How the objects are linked:
§: J689->J670, J24->J721, J601->J395, J253->J295, J814->J601, J999->J400, J645->J398, J47->J975, J163->J652, J977->J163, J180->J35, J786->J908, J438->J736, J908->J420, J222->J666, J947->J69, J41->J676, J829->J932, J354->J841, J715->J926, J406->J470, J461->J814, J35->J128, J712->J354, J420->J180, J377->J977, J405->J55, J721->J293, J678->J763, J363->J253, J955->J257, J103->J327, J289->J955, J797->J778, J61->J363, J953->J24, J841->J50, J128->J683, J477->J863, J888->J627, J349->J888, J500->J953, J824->J962, J962->J432, J730->J61, J50->J624, J718->J47, J295->J315, J904->J12, J736->J222, J606->J761, J627->J591, J463->J783, J421->J349, J783->J477, J903->J463, J778->J263, J759->J730, J905->J856, J138->J377, J975->J500, J683->J904, J257->J689, J327->J891, J932->J712, J624->J103, J55->J824, J763->J454, J591->J406, J707->J829, J670->J41, J46->J438, J676->J461, J863->J722, J513->J798, J263->J116, J798->J865, J400->J678, J315->J947, J60->J509, J293->J513, J69->J905, J666->J903, J761->J786, J509->J645, J652->J999, J454->J534, J432->J715, J398->J405, J470->J797
$: J689->J257, J24->J953, J601->J814, J253->J363, J814->J461, J999->J652, J645->J509, J47->J718, J163->J977, J977->J377, J180->J420, J786->J761, J438->J46, J908->J786, J222->J736, J947->J315, J41->J670, J829->J707, J354->J712, J715->J432, J406->J591, J461->J676, J35->J180, J712->J932, J420->J908, J377->J138, J405->J398, J721->J24, J678->J400, J363->J61, J955->J289, J856->J905, J103->J624, J797->J470, J61->J730, J953->J500, J841->J354, J128->J35, J477->J783, J888->J349, J349->J421, J500->J975, J824->J55, J534->J454, J962->J824, J730->J759, J50->J841, J295->J253, J904->J683, J736->J438, J627->J888, J463->J903, J926->J715, J865->J798, J783->J463, J903->J666, J778->J797, J905->J69, J975->J47, J683->J128, J257->J955, J327->J103, J395->J601, J891->J327, J932->J829, J624->J50, J55->J405, J763->J678, J591->J627, J670->J689, J676->J41, J863->J477, J513->J293, J263->J778, J798->J513, J116->J263, J400->J999, J12->J904, J315->J295, J293->J721, J69->J947, J666->J222, J761->J606, J722->J863, J509->J60, J652->J163, J454->J763, J432->J962, J398->J645, J470->J406
@: J689->J736, J24->J41, J601->J477, J253->J908, J814->J783, J999->J354, J645->J730, J47->J955, J163->J932, J977->J829, J180->J652, J786->J377, J438->J60, J908->J977, J222->J645, J947->J35, J41->J666, J829->J421, J354->J627, J715->J69, J406->J953, J461->J463, J35->J999, J712->J888, J420->J163, J377->J707, J405->J363, J721->J676, J678->J50, J363->J786, J955->J46, J856->J904, J103->J797, J797->J721, J61->J761, J953->J670, J841->J591, J128->J400, J477->J962, J888->J47, J349->J718, J500->J689, J824->J295, J534->J327, J962->J315, J730->J606, J50->J406, J718->J289, J295->J420, J904->J763, J736->J509, J627->J975, J463->J55, J926->J905, J865->J395, J783->J824, J903->J405, J778->J293, J905->J683, J975->J257, J683->J678, J257->J438, J327->J778, J395->J863, J891->J263, J932->J349, J624->J470, J55->J253, J763->J624, J591->J500, J670->J222, J676->J903, J863->J432, J513->J814, J263->J513, J798->J601, J116->J798, J400->J841, J12->J454, J315->J180, J293->J461, J69->J128, J666->J398, J761->J138, J722->J715, J509->J759, J652->J712, J454->J103, J432->J947, J398->J61, J470->J24
!: J689->J975, J24->J406, J601->J513, J253->J405, J814->J293, J999->J180, J645->J736, J47->J349, J163->J908, J977->J786, J180->J295, J786->J61, J438->J955, J908->J363, J222->J689, J947->J962, J41->J953, J829->J377, J354->J652, J715->J863, J406->J841, J461->J721, J35->J315, J712->J163, J420->J253, J377->J761, J405->J666, J721->J470, J678->J128, J363->J398, J955->J718, J856->J926, J103->J763, J797->J624, J61->J645, J953->J591, J841->J999, J128->J947, J477->J814, J888->J932, J349->J829, J500->J627, J824->J463, J534->J12, J962->J783, J730->J509, J50->J400, J718->J421, J295->J55, J904->J905, J736->J257, J606->J759, J627->J712, J463->J676, J421->J707, J926->J722, J865->J116, J783->J461, J903->J41, J778->J103, J759->J60, J905->J715, J138->J606, J975->J888, J683->J69, J257->J47, J327->J454, J395->J798, J891->J534, J932->J977, J624->J678, J55->J903, J763->J683, J591->J354, J707->J138, J670->J500, J46->J289, J676->J24, J863->J601, J513->J778, J263->J327, J798->J263, J116->J891, J400->J35, J12->J856, J315->J824, J60->J46, J293->J797, J69->J432, J666->J670, J761->J730, J722->J395, J509->J438, J652->J420, J454->J904, J432->J477, J398->J222, J470->J50
*: J689->J786, J24->J295, J601->J683, J253->J627, J814->J128, J999->J41, J645->J829, J47->J730, J163->J689, J977->J257, J180->J953, J786->J47, J438->J138, J908->J975, J222->J977, J947->J470, J41->J420, J829->J438, J354->J666, J715->J103, J406->J55, J461->J35, J35->J24, J712->J222, J420->J500, J377->J955, J405->J712, J721->J315, J678->J461, J363->J888, J955->J606, J856->J263, J103->J477, J797->J962, J61->J349, J953->J253, J841->J903, J128->J721, J477->J678, J888->J645, J349->J509, J500->J363, J824->J841, J534->J395, J962->J50, J730->J421, J50->J463, J718->J759, J295->J591, J904->J513, J736->J377, J627->J398, J463->J999, J421->J60, J926->J327, J865->J856, J783->J400, J903->J652, J778->J432, J905->J778, J138->J289, J975->J61, J683->J293, J257->J761, J327->J863, J395->J904, J891->J722, J932->J736, J624->J783, J55->J354, J763->J814, J591->J405, J707->J46, J670->J908, J676->J180, J863->J763, J513->J69, J263->J715, J798->J905, J116->J926, J400->J676, J12->J798, J315->J406, J293->J947, J69->J797, J666->J163, J761->J718, J722->J454, J509->J707, J652->J670, J454->J601, J432->J624, J398->J932, J470->J824
%: J689->J222, J24->J676, J601->J863, J253->J420, J814->J477, J999->J841, J645->J61, J47->J257, J163->J712, J977->J932, J180->J999, J786->J977, J438->J509, J908->J163, J222->J398, J947->J128, J41->J903, J829->J349, J354->J591, J715->J905, J406->J24, J461->J783, J35->J400, J712->J627, J420->J652, J377->J829, J405->J253, J721->J461, J678->J624, J363->J908, J955->J438, J856->J12, J103->J778, J289->J46, J797->J293, J61->J786, J953->J41, J841->J406, J128->J678, J477->J432, J888->J975, J349->J47, J500->J670, J824->J315, J534->J891, J962->J947, J730->J761, J50->J470, J718->J955, J295->J180, J904->J454, J736->J645, J606->J138, J627->J500, J463->J824, J421->J718, J926->J856, J783->J962, J903->J55, J778->J513, J759->J606, J905->J904, J138->J707, J975->J689, J683->J763, J257->J736, J327->J263, J395->J722, J891->J116, J932->J888, J624->J797, J55->J295, J763->J103, J591->J953, J707->J421, J670->J666, J46->J60, J676->J463, J863->J715, J513->J601, J263->J798, J798->J395, J116->J865, J400->J50, J12->J534, J315->J35, J60->J759, J293->J814, J69->J683, J666->J405, J761->J377, J722->J926, J509->J730, J652->J354, J454->J327, J432->J69, J398->J363, J470->J721

The rows follow the links: the fewer symbols apart two objects are, the more alike their rows tend to be.

Each row is also shifted at random along 6 hidden directions that mean nothing.

Some objects, each with a row of numbers:
J975 -> [ 42  -2   7   4  -2 -10  -9  10   9  26   1  10  -6   0   4  -7   9   6  -9   6   0   1   5   1   0  -5   9 -13  -7  11  13  -5  -3  -2  -7   0   9   0]
J730 -> [ 20  -6   6  -7   3 -18  -4   2  10   7   9  14 -11   6  -5  -8 -10   5 -10  -6  16   8  -4   3 -10 -16  11 -13  -8   9  15  -5   1   9  -2   2   2  11]
J315 -> [ 18  -1   3   7  -4  13  12   3  -7   4  -2  -5  13  -8  11  12  19  -2   1  -3  -6  -8   3  12  -6  15   6   3   2  -6  -8  15  -1  -9  10  -9   2 -18]
J222 -> [  8  13  12   2   1  -8  -5  11  -8  19   0   3 -10   9 -11  -8 -10   8  -8  -2   5  -1   1   4  -1  -8 -21  -6  -9  21  12  -5  -3   9  -5   4   1   6]
J778 -> [-19  -3  -7  -9  -2  10   8 -11 -13 -30  -3  -8   3 -14 -11   7  21   1   8  -7  19   0 -11   0  -5   2 -14  12   9 -18 -11   7   6 -20   6  -1 -17  -4]
J60 -> [ 33  -2  -3 -11  -2 -15 -15   1   3   7  -1   2 -16  -8 -18 -15  22  14  -1   2  23   7  -6 -11   1 -19 -16  -3   4  -3  12 -11   2 -17 -15   8  -9  11]
J905 -> [-25  -4 -10  -3   1   9   1 -12  -3 -12  -4 -10   3  -2  -1   6  -6  -5   9   8   7   0  -5  -6  -1   4  -3  12  11 -18 -12   1   2   5   1   1 -10  -2]
J47 -> [ 17   2   1  -2  -1 -11  -9  12   6 -26   1   9  -5  -7  -5 -15  16   3  -3 -13 -26   2   5 -11  23  -8  -1  -8  -7  14   9  -9   2 -28  -6   4  11  10]
J652 -> [  3  18  14   0  -9   3  11  15 -22  12   4  -3   3 -12 -13  -3  54  16  -4 -30  -4  -8   3  14  -2   3 -32  -2  -9  20   6  11  -3 -43   8   0  -1  -4]
J69 -> [-15  -3  -5   0  -7   8  14 -13   1  71   8 -16  10   3  10  13  26   9   5  -1  24  -2   4  13 -31  10   4   9  12 -18  -6  17  -8   7   5   0 -10  -9]
J46 -> [ -9  -3   0  -8   1 -15  -6   0  10   4   8   9  -9   3  -7 -11   4   5  -4  -9   3   8   0  -5   1 -14   6  -9  -6  10  11  -9   1  -6  -6   5   3  17]
J257 -> [ 44   7   4  -5   3 -15  -8   9   0  14   2   0 -14  10  -9 -12 -20  11  -6  -3  12   4   0  -1  -4 -16 -13  -6   2   5  13  -5  -2  17  -6   6  -2   7]
J722 -> [-23 -14 -12   0   1   3   1 -16  16  15   3  -3   6   5  14   8 -14  -9   6  14   5   4   1  -4  -8   5  28   4   8 -18  -9   1  -1  19  -1  -1   0   0]
J253 -> [ 47   1  14   8   4  -4  10  12   3  14   5   9   3  15  16   6 -37  -3 -13  -4  -4  -3   5  19 -15   2  21 -13  -9  11   7  10  -3  34  12  -8  12 -11]
J55 -> [  4  13  12  10   0  11   2   8 -20   5 -10  -2   0   3  -5   7 -11  -1  -4  13   7  -9  -4  12  -3   8 -24   1  -7  12   0   2  -1  12   2  -5  -3 -12]
J420 -> [ 15  12  13   6  -3   3   4  14 -14  -2  -2   3   1  -3  -4   0  12   4  -6  -9  -8  -7   2  10   3   3 -15  -5 -11  18   5   4  -1 -13   5  -4   5  -6]
J715 -> [-14   0 -12  -6   2   9   5  -7  -7 -42  -5 -13   5  -7  -4   3  -2  -5  12  -7  -8   0  -4  -9   9   4 -10  15  14 -20 -15   4   5  -9   5   1  -9  -2]
J477 -> [ 26   4  -8  -3   3   6  18  -1  -3   3   4 -21  12   9  13   9 -22   1   8 -19  -9  -3   6   7 -13   8   3  14  21 -26 -13  20  -2  21  15  -1  -6 -12]
J863 -> [-10   6 -11  -6  -5   7  10  -7  -5  30   4 -25   7  -3   0   3  28  11  13 -15   3  -2   6   0 -10   6 -17  17  21 -22 -10  13  -4 -12   3   6 -13  -3]
J500 -> [  8   6  14   9   0   0  -9   9  -8   6  -7  12  -8   1  -6  -1  -7  -1 -10  19   8  -4  -4   6   3  -1 -10 -10 -16  22  10  -9  -1   7  -6  -4   5  -2]
J736 -> [  4  11   5   2  10  -9 -14  11  -2 -39  -7   8 -14  14 -10 -12 -57  -7  -4  10 -17   2  -2 -11  22 -11 -14  -4  -9  18   7 -18   3  28  -8   5   7  11]
J932 -> [ 35   6   2  10   2 -10  -7  18  15   6   1   3   0  12  15 -12 -22  -2  -3  -4 -46  -1  18  -8  20   0  13  -8  -3  14   7  -6  -5   9  -5   3  22   3]
J814 -> [-34   1  -2  -4   0  12  14  -8 -14 -29   0  -7   8  -6  -4  11   7  -4   6 -11   4  -3  -7   5  -4   7  -9  11   3  -9 -13  10   4  -9  12  -3 -10  -5]
J627 -> [  4   4  13  10   1   2 -16   9  -9 -22 -14  17  -9  -4 -10  -3 -10  -7  -9  28   3  -4  -8  -2  16  -1 -13 -10 -19  24   8 -16   3   0 -10  -4   6  -1]
J50 -> [ -4   9   0   8  -3  16   8   2 -14   5  -7 -13  10  -4   5   9  11  -1   6   2  -9  -9   3   5   1  16 -15  11   6  -5 -11   9  -2  -5   5  -3  -3 -14]
J405 -> [ 19  16  10  14   2   1  -1  18  -3  22  -3  -3   2  15  10  -2 -27  -1  -4   3 -28  -8  13   5   8   7  -8  -4  -6  19   4   0  -7  22   0   0  14  -6]
J163 -> [  5  13  10  13   1  -1 -11  13  -2  26  -6   3  -6  10   1  -7 -16   1  -6  17 -13  -5   7   0  10   2 -13  -6 -10  24   9 -10  -6  16 -10   2  10   1]
J601 -> [ 12   5  -9 -11   6   1  22  -6  -4   3  11 -24   8  15   6   8 -33   4   8 -31   3   2   2  10 -23   0  -2  15  22 -28 -11  21  -2  29  19   3 -12  -4]
J718 -> [ 15  12  -7   0  -6 -12  -6  16  12  21   7 -11   0  -1   2 -22  37  15   6 -30 -47   0  22 -17  24  -4  -9   1   7   8   7  -4  -7 -37 -10  13  13  13]
J798 -> [ 29  -5 -16  -7   1   4  -1  -8   3 -12  -6 -17   2  -5   2   1  -2   1  12   3   5   2  -2 -11   1   0  -3  14  25 -34 -11   4   2   2  -2   4 -12  -5]
J295 -> [ 17  16   8   7  -2  10  11  15 -18 -11  -4  -8   9  -3   1   4   9   2   1 -16 -20 -11   5  10   6  11 -20   4  -1   8  -4  12  -2 -12  11  -4   3 -13]
J947 -> [  2  -7  -3   5   3  15   4  -6  -5 -36 -10   1   8  -6   8  14 -18 -15   3  18   1  -4  -8   2   2  12  10   5   2 -12 -13   4   5  11   7 -10  -1 -15]
J786 -> [ -9   2  10  -3   2 -12   2  11   3 -28   9  17  -3   0  -4  -9   1   0 -10 -24 -18   3   2   2   9  -9   8 -14 -18  25  10  -4   3 -16   5   0  12  12]
J454 -> [-55  -4  -8  -4  -2   7   6 -16  -1  14   4  -8   5   0  -1   8   9  -2   7   1  12   1  -3   1 -11   5   1   9   5 -10  -9   3   0   0   2   2  -9   3]

Start here and follow the symbols in turn, left to right. Where do you end up?
Answer with the object's name.
[  5   0  15   4  -3  -4 -11   5  -6  15  -5  17 -11  -7 -12  -3  19   4 -12  18  26  -1  -8   6  -3  -6 -10 -14 -18  23  14 -10   0  -9  -9  -3   0   1]
@ @ * * § *: J955
[ 22   9  13   2   4  -9  -6   9  -7  22  -1   6 -13  11 -10  -5 -23   7 -10   9  21   1  -4   8  -9 -10 -16  -8  -9  17  14  -6  -2  24  -4   1  -1   3]
% * % $ * §: J61
[ 10  -2  10   8  -7  10  10   3  -7  19   0   6  11 -11   9  12  37   0  -6  -1   4  -8   1  18 -10  14   9  -6  -9   7  -1  13  -2 -20   9 -10   4 -17]
% * § * % %: J406
[  7  10  14   6  -1   8   3   8 -22  -5  -8   4  -1  -5 -10   6   6   1  -6   7  15  -8  -8  13  -4   5 -24  -2 -10  14   3   3   1  -3   4  -6  -4 -11]
@ ! % ! * %: J163
[  8   7 -15  -9   2   4   9  -4  -5  -5   1 -27   5   2  -1  -1  -3   6  15 -20  -8   0   4  -7  -1   1 -17  20  26 -28 -13  10  -1   1   5   8 -12  -1]
! $ § $ ! $: J128
[ -3  -2 -12   1  -3   8  13  -5   6  14   5 -17  16   0  17   7  13   0  11 -16 -21  -3  11   0  -4  13  13  11  16 -20 -13  15  -4  -6   9   0   1  -8]
% % * ! !: J477
[ 28   2   1  10  -1  14   9   9  -6 -30  -8  -4  15  -9  14   9   5  -9   3  -5 -31 -10   6   4  13  17   7   4   3  -5 -11  11   1 -12  11  -9   9 -19]
@ $ * !: J163
[-25  26  11  14  -1   5  -4  19 -15  14  -5  -6   0   9  -4  -7  -5   2  -1  -2 -35 -10  12   0  20   8 -34   2 -11  31   4  -6  -6  -1  -5   5  11   2]
@ ! @ * $: J707
[ 36  13   4   3   4 -11  -7  16   3  10   1  -3  -8  15   1 -13 -30   5  -3  -6 -22   0  10  -5  10  -7 -10  -3   1  11   9  -5  -4  19  -5   6   9   5]
@ % $ ! ! *: J289
[  5  10   1   0  -2  12  19   3 -17   1   2 -16  12  -3   2  10  13   4   5 -21  -3  -8   2  13 -10  11 -15  11   9  -9 -10  19  -2  -8  15  -3  -7 -13]
@ $ ! $ %: J500
[ 17   6  12   8   3  10   0   8 -18 -32 -12   8   0  -4  -5   7 -17  -8  -6  15   5  -8  -9   9   5   6 -14  -3 -10  11  -1   0   4   7   4  -9   0 -13]
* % * § $: J666
[ 34   4  -5  13  -6  17   1   6  -5  11 -12 -15  13 -11  15   7  24  -1   8  11 -22 -11   9  -2  10  19  -5  10  13 -14 -12   9  -4 -14  -1  -4   3 -21]
$ * § ! *: J295
[ 17  12  10  -3   0 -10   1  14  -6   5   5   3  -7   3  -9 -10   6  10  -7 -19  -4   0   3   5   1  -9 -16  -7  -8  18  12   0  -2  -9   1   4   3   6]
§ $ $ * @ !: J606
[ 38   3  11   3   3  -8  -7  11  -2  -7  -4  12  -9   3  -4  -5 -18   1 -10   7   5   0  -3   3   2  -8  -2 -11 -10  14  11  -6   1  11  -3  -2   5  -1]
§ § % @ !: J420
[ 29  -9  -7  15  -3  18  -6  -3   4   0 -16  -3  11 -10  19  12   4 -12   6  35  -9  -8   2  -4   9  19  16   5   8 -16 -12   2  -1   3  -4  -9   4 -22]
§ ! § @: J814
[  5  12  17   5   3   0  19  12 -10   8   9   3   6  14   6   8 -23   0 -10 -22  -8  -6   4  24 -15   5   1  -7 -12  19   4  15  -4  19  19  -6   7  -7]
$ $ * %: J61
